Here is a tiny trained network, its code and every weight. The questions are about switching its units off for an input and a class, where a switched-off unit gives its printed mean instead of its output.

import numpy as np


def w(rows, s, z=0):
    codes = np.array(rows[::2]) - 128.0
    scale = np.full(codes.shape[1], s)
    scale[-1] = z or s
    return codes * scale


def f(y):
    return y / 2 * (1 + np.tanh(0.7978845608 * (y + 0.044715 * y**3)))


def log_softmax(a):
    a = a - a.max(-1, keepdims=True)
    return a - np.log(np.exp(a).sum(-1, keepdims=True))


def net(x, mask):
    res = np.array(x, float).reshape(1, 5) / 4 @ E
    y = f(res @ A[0][:, :-1].T + A[0][:, -1])
    res = res + np.where(mask, y, B[0][:, -1]) @ B[0][:, :-1]
    return log_softmax(res[-1] @ U[:, :-1].T + U[:, -1])


A, B = {}, {}
E = w([
[206,137,84,199,2,54],'x0',
[153,170,130,43,152,114],'x1',
[198,27,38,170,158,245],'x2',
[69,20,52,87,136,74],'x3',
[179,134,144,117,223,72],'x4',
],0.0084)
A[0] = w([
[97,143,109,87,173,107,118],'neuron 0',
[101,121,161,109,215,131,104],'neuron 1',
[208,157,74,121,58,72,57],'neuron 2',
[142,106,140,172,128,131,61],'neuron 3',
[30,113,80,133,136,48,153],'neuron 4',
[198,118,121,135,90,82,1],'neuron 5',
[187,70,106,114,113,162,71],'neuron 6',
[113,120,53,149,62,160,155],'neuron 7',
[101,150,199,133,94,30,18],'neuron 8',
[130,178,247,182,118,129,71],'neuron 9',
[163,145,91,159,141,120,54],'neuron 10',
[216,121,79,186,125,172,109],'neuron 11',
[152,114,122,77,103,147,185],'neuron 12',
[147,87,135,76,127,138,187],'neuron 13',
[110,228,134,153,154,103,46],'neuron 14',
[159,144,104,126,136,68,15],'neuron 15',
[156,172,61,150,93,84,101],'neuron 16',
[122,181,119,159,111,164,95],'neuron 17',
[99,105,128,121,135,66,82],'neuron 18',
[172,172,221,156,115,181,136],'neuron 19',
[193,159,68,170,105,120,77],'neuron 20',
[100,155,185,98,195,169,151],'neuron 21',
[67,138,193,132,93,66,37],'neuron 22',
[158,224,94,180,146,156,177],'neuron 23',
[74,157,141,187,99,106,27],'neuron 24',
[55,126,128,94,154,160,129],'neuron 25',
],0.011,0.003)
B[0] = w([
[115,127,134,170,146,75,193],'neuron 0',
[125,157,169,140,93,134,233],'neuron 1',
[53,75,201,197,83,166,246],'neuron 2',
[141,131,159,112,98,135,142],'neuron 3',
[190,131,74,77,159,82,241],'neuron 4',
[45,48,218,138,97,72,184],'neuron 5',
[136,161,82,84,176,181,215],'neuron 6',
[107,135,64,108,133,78,248],'neuron 7',
[61,196,81,64,206,212,244],'neuron 8',
[151,132,79,104,197,92,229],'neuron 9',
[94,157,120,82,113,132,145],'neuron 10',
[177,210,116,79,139,221,254],'neuron 11',
[168,113,92,121,151,154,165],'neuron 12',
[165,123,130,123,131,123,180],'neuron 13',
[152,142,86,159,132,188,195],'neuron 14',
[144,113,153,149,89,126,151],'neuron 15',
[86,87,211,186,40,109,208],'neuron 16',
[172,115,146,124,154,107,162],'neuron 17',
[199,144,131,113,94,127,171],'neuron 18',
[254,107,68,187,72,39,231],'neuron 19',
[74,153,164,121,153,178,209],'neuron 20',
[116,56,184,227,83,116,253],'neuron 21',
[157,160,107,57,207,179,221],'neuron 22',
[152,112,84,65,110,34,202],'neuron 23',
[145,160,143,129,122,131,174],'neuron 24',
[51,69,162,182,38,79,219],'neuron 25',
],0.007,0.0072)
U = w([
[41,173,230,240,91,112,77],'0',
[220,168,47,68,162,24,234],'1',
[162,242,83,8,253,159,3],'2',
],0.0058,0.0031)

Each question gives the input, the list of numbers given to net, and the class t.
The units are the neurons (one row each of A and B). Each row of codes is followed by its name. A weight is (code - 128) times the scale printed after its matrix; where a second scale follows, it is the last column's (A, B and U).
mask holds one flag per neuron, in row order. A switched-off neuron (its flag False) gives its mean, the last column of its row in B, instead of its output. The means were averaged over made-up inputs and are rounded, as every weight is.
A unit's drop is (log p(t) with every unit on - log p(t) with that unit switched off) / (log p(t) with every unit on - log p(t) with every unit switched off).
The circuit of an input: a set's keep is (log p(t) with only the set's units on - log p(t) with every unit switched off) / (log p(t) with every unit on - log p(t) with every unit switched off). Starting from the 12 units with the biggest drops (on a tie, the unit counted first), units are removed one at a time, each time the one whose removal leaves the highest keep (on an exact tie, the one counted first), for as long as the keep stays at least 0.8.
circuit, biggest first: the units of the circuit, biggest drop first
unit that matters most: the unit with the biggest drop
top k neurons: the k neurons with the biggest drops, biggest first
drop when u is switched off: that unit's drop, to one decimal
input [-5,2,2,-6,5], class 1: circuit, biggest first	[neuron 19]
input [5,-4,8,-8,-7], class 1: top 2 neurons	[neuron 19; neuron 23]
input [-7,-8,1,-8,7], class 1: top 2 neurons	[neuron 19; neuron 9]
input [-4,-5,-3,-5,3], class 1: top 4 neurons	[neuron 9; neuron 19; neuron 2; neuron 16]
input [4,0,-5,2,-7], class 2: circuit, biggest first	[neuron 22; neuron 8]
input [8,-7,6,3,-3], class 0: top 2 neurons	[neuron 2; neuron 16]
input [-4,0,-8,5,-3], class 2: top 3 neurons	[neuron 8; neuron 22; neuron 19]
input [-2,2,-8,6,5], class 2: top 2 neurons	[neuron 8; neuron 22]
input [-7,-5,-8,7,-3], class 2: top 3 neurons	[neuron 4; neuron 22; neuron 8]
input [4,1,5,-4,-8], class 2: top 2 neurons	[neuron 11; neuron 20]
input [4,-7,8,3,-4], class 2: top 2 neurons	[neuron 11; neuron 6]
input [8,0,-8,2,6], class 0: top 3 neurons	[neuron 2; neuron 16; neuron 5]
input [-7,2,-3,-8,5], class 1: top 4 neurons	[neuron 19; neuron 9; neuron 23; neuron 2]
input [6,-4,4,-8,-4], class 1: unit that matters most	neuron 23
input [7,-1,-1,7,-1], class 0: drop when neuron 16 is switched off	0.2
input [2,1,-3,2,-5], class 2: drop when neuron 5 is switched off	0.1
input [8,7,-8,4,-7], class 0: drop when neuron 2 is switched off	3.4
